Below is a small trained network, with its code and all its weights. Each question gives an input and a class and asks what happens when units are switched off, that is, made to give their printed mean instead of their output.

import numpy as np


def w(rows, s, z=0):
    codes = np.array(rows[::2]) - 128.0
    scale = np.full(codes.shape[1], s)
    scale[-1] = z or s
    return codes * scale


def norm(h):
    return h / np.sqrt((h * h).mean(-1, keepdims=True) + 1e-5)


def f(y):
    return y / 2 * (1 + np.tanh(0.7978845608 * (y + 0.044715 * y**3)))


def log_softmax(a):
    a = a - a.max(-1, keepdims=True)
    return a - np.log(np.exp(a).sum(-1, keepdims=True))


def net(x, mask):
    res = np.array(x, float).reshape(1, 4) / 4 @ E
    u = 0
    for l in range(3):
        y = f(norm(res) @ A[l][:, :-1].T + A[l][:, -1])
        res = res + np.where(mask[u : u + 11], y, B[l][:, -1]) @ B[l][:, :-1]
        u += 11
    return log_softmax(norm(res)[-1] @ U[:, :-1].T + U[:, -1])


A, B = {}, {}
E = w([
[111,178,66],'x0',
[98,171,83],'x1',
[17,81,172],'x2',
[40,255,162],'x3',
],0.0061)
A[0] = w([
[111,125,35,157],'L0N1',
[168,174,159,121],'L0N2',
[60,114,134,3],'L0N3',
[119,132,68,143],'L0N4',
[163,83,7,177],'L0N5',
[222,130,113,61],'L0N6',
[123,128,129,139],'L0N7',
[131,105,138,105],'L0N8',
[85,57,178,237],'L0N9',
[224,204,227,17],'L0N10',
[133,118,165,192],'L0N11',
],0.013,0.002)
B[0] = w([
[208,185,164,185],'L0N1',
[116,185,89,165],'L0N2',
[157,147,79,148],'L0N3',
[180,171,152,158],'L0N4',
[237,142,104,255],'L0N5',
[153,110,69,206],'L0N6',
[126,131,121,130],'L0N7',
[110,99,133,132],'L0N8',
[20,95,37,220],'L0N9',
[97,255,18,207],'L0N10',
[106,113,87,148],'L0N11',
],0.016,0.0058)
A[1] = w([
[125,163,170,80],'L1N1',
[120,137,96,66],'L1N2',
[139,154,158,5],'L1N3',
[121,168,173,151],'L1N4',
[120,136,129,71],'L1N5',
[135,106,187,78],'L1N6',
[125,133,109,49],'L1N7',
[191,90,251,118],'L1N8',
[234,86,92,13],'L1N9',
[175,96,160,85],'L1N10',
[65,143,168,79],'L1N11',
],0.014,0.0019)
B[1] = w([
[138,135,170,129],'L1N1',
[151,123,97,157],'L1N2',
[119,140,168,120],'L1N3',
[161,134,165,142],'L1N4',
[134,120,132,122],'L1N5',
[115,103,117,103],'L1N6',
[134,124,112,135],'L1N7',
[168,129,3,139],'L1N8',
[187,89,84,254],'L1N9',
[114,146,87,135],'L1N10',
[194,156,114,146],'L1N11',
],0.018,0.0055)
A[2] = w([
[177,141,154,153],'L2N1',
[123,138,10,118],'L2N2',
[124,30,145,60],'L2N3',
[103,187,124,147],'L2N4',
[145,41,92,116],'L2N5',
[161,208,230,148],'L2N6',
[170,113,158,112],'L2N7',
[5,169,145,111],'L2N8',
[112,146,33,144],'L2N9',
[115,169,120,46],'L2N10',
[132,91,128,249],'L2N11',
],0.013,0.0016)
B[2] = w([
[142,80,168,150],'L2N1',
[81,48,189,254],'L2N2',
[35,225,101,140],'L2N3',
[99,167,183,163],'L2N4',
[26,101,148,175],'L2N5',
[127,54,229,167],'L2N6',
[148,93,110,132],'L2N7',
[244,131,249,182],'L2N8',
[93,69,190,228],'L2N9',
[112,153,154,142],'L2N10',
[90,121,106,140],'L2N11',
],0.012,0.009)
U = w([
[103,227,119,79],'0',
[226,158,77,150],'1',
[141,188,254,151],'2',
[182,75,25,126],'3',
[75,63,125,210],'4',
[18,87,110,139],'5',
[95,251,73,3],'6',
],0.015,0.0063)

Each question gives the input, the list of numbers given to net, and the class t.
The units are the neurons (one row each of A and B). Each row of codes is followed by its name. A weight is (code - 128) times the scale printed after its matrix; where a second scale follows, it is the last column's (A, B and U).
mask holds one flag per neuron, layer by layer. A switched-off neuron (its flag False) gives its mean, the last column of its row in B, instead of its output. The means were averaged over made-up inputs and are rounded, as every weight is.
A unit's drop is (log p(t) with every unit on - log p(t) with that unit switched off) / (log p(t) with every unit on - log p(t) with every unit switched off).
The circuit of an input: a set's keep is (log p(t) with only the set's units on - log p(t) with every unit switched off) / (log p(t) with every unit on - log p(t) with every unit switched off). Starting from the 12 units with the biggest drops (on a tie, the unit counted first), units are removed one at a time, each time the one whose removal leaves the highest keep (on an exact tie, the one counted first), for as long as the keep stays at least 0.8.
units of the circuit, in order: the units of the circuit, biggest drop first
unit that matters most: the unit with the biggest drop
k most important neurons: the k neurons with the biggest drops, biggest first
k most important neurons of layer l: the k neurons of layer l with the biggest drops, biggest first
drop of u: that unit's drop, to one decimal
input [1,7,1,1], class 2: unit that matters most => L0N5
input [-6,7,2,-7], class 5: 2 most important neurons => [L0N9 L2N5]
input [-4,1,-1,2], class 5: 2 most important neurons of layer 2 => [L2N2 L2N9]
input [-7,3,-7,1], class 0: 2 most important neurons => [L0N10 L1N9]
input [-4,7,6,4], class 2: 4 most important neurons => [L1N9 L2N8 L0N5 L0N6]
input [-6,8,-7,3], class 0: units of the circuit, in order => [L0N10 L1N9]
input [3,1,1,-3], class 1: 2 most important neurons => [L0N1 L0N5]
input [6,-5,-4,4], class 6: 2 most important neurons => [L0N10 L0N2]
input [-2,1,-7,2], class 0: 2 most important neurons => [L0N10 L1N9]
input [4,5,5,-6], class 1: 3 most important neurons => [L0N5 L0N1 L0N4]
input [-8,-1,0,3], class 5: 2 most important neurons of layer 0 => [L0N9 L0N10]
input [3,7,2,0], class 2: 2 most important neurons of layer 0 => [L0N6 L0N5]
input [1,1,-3,1], class 2: drop of L0N4 => 0.2
input [-8,-8,-3,6], class 6: drop of L2N7 => 0.0
input [4,7,0,-3], class 1: unit that matters most => L0N1
input [-8,-2,4,-6], class 5: drop of L2N3 => 0.1
input [-3,5,3,-6], class 5: drop of L1N9 => -0.1
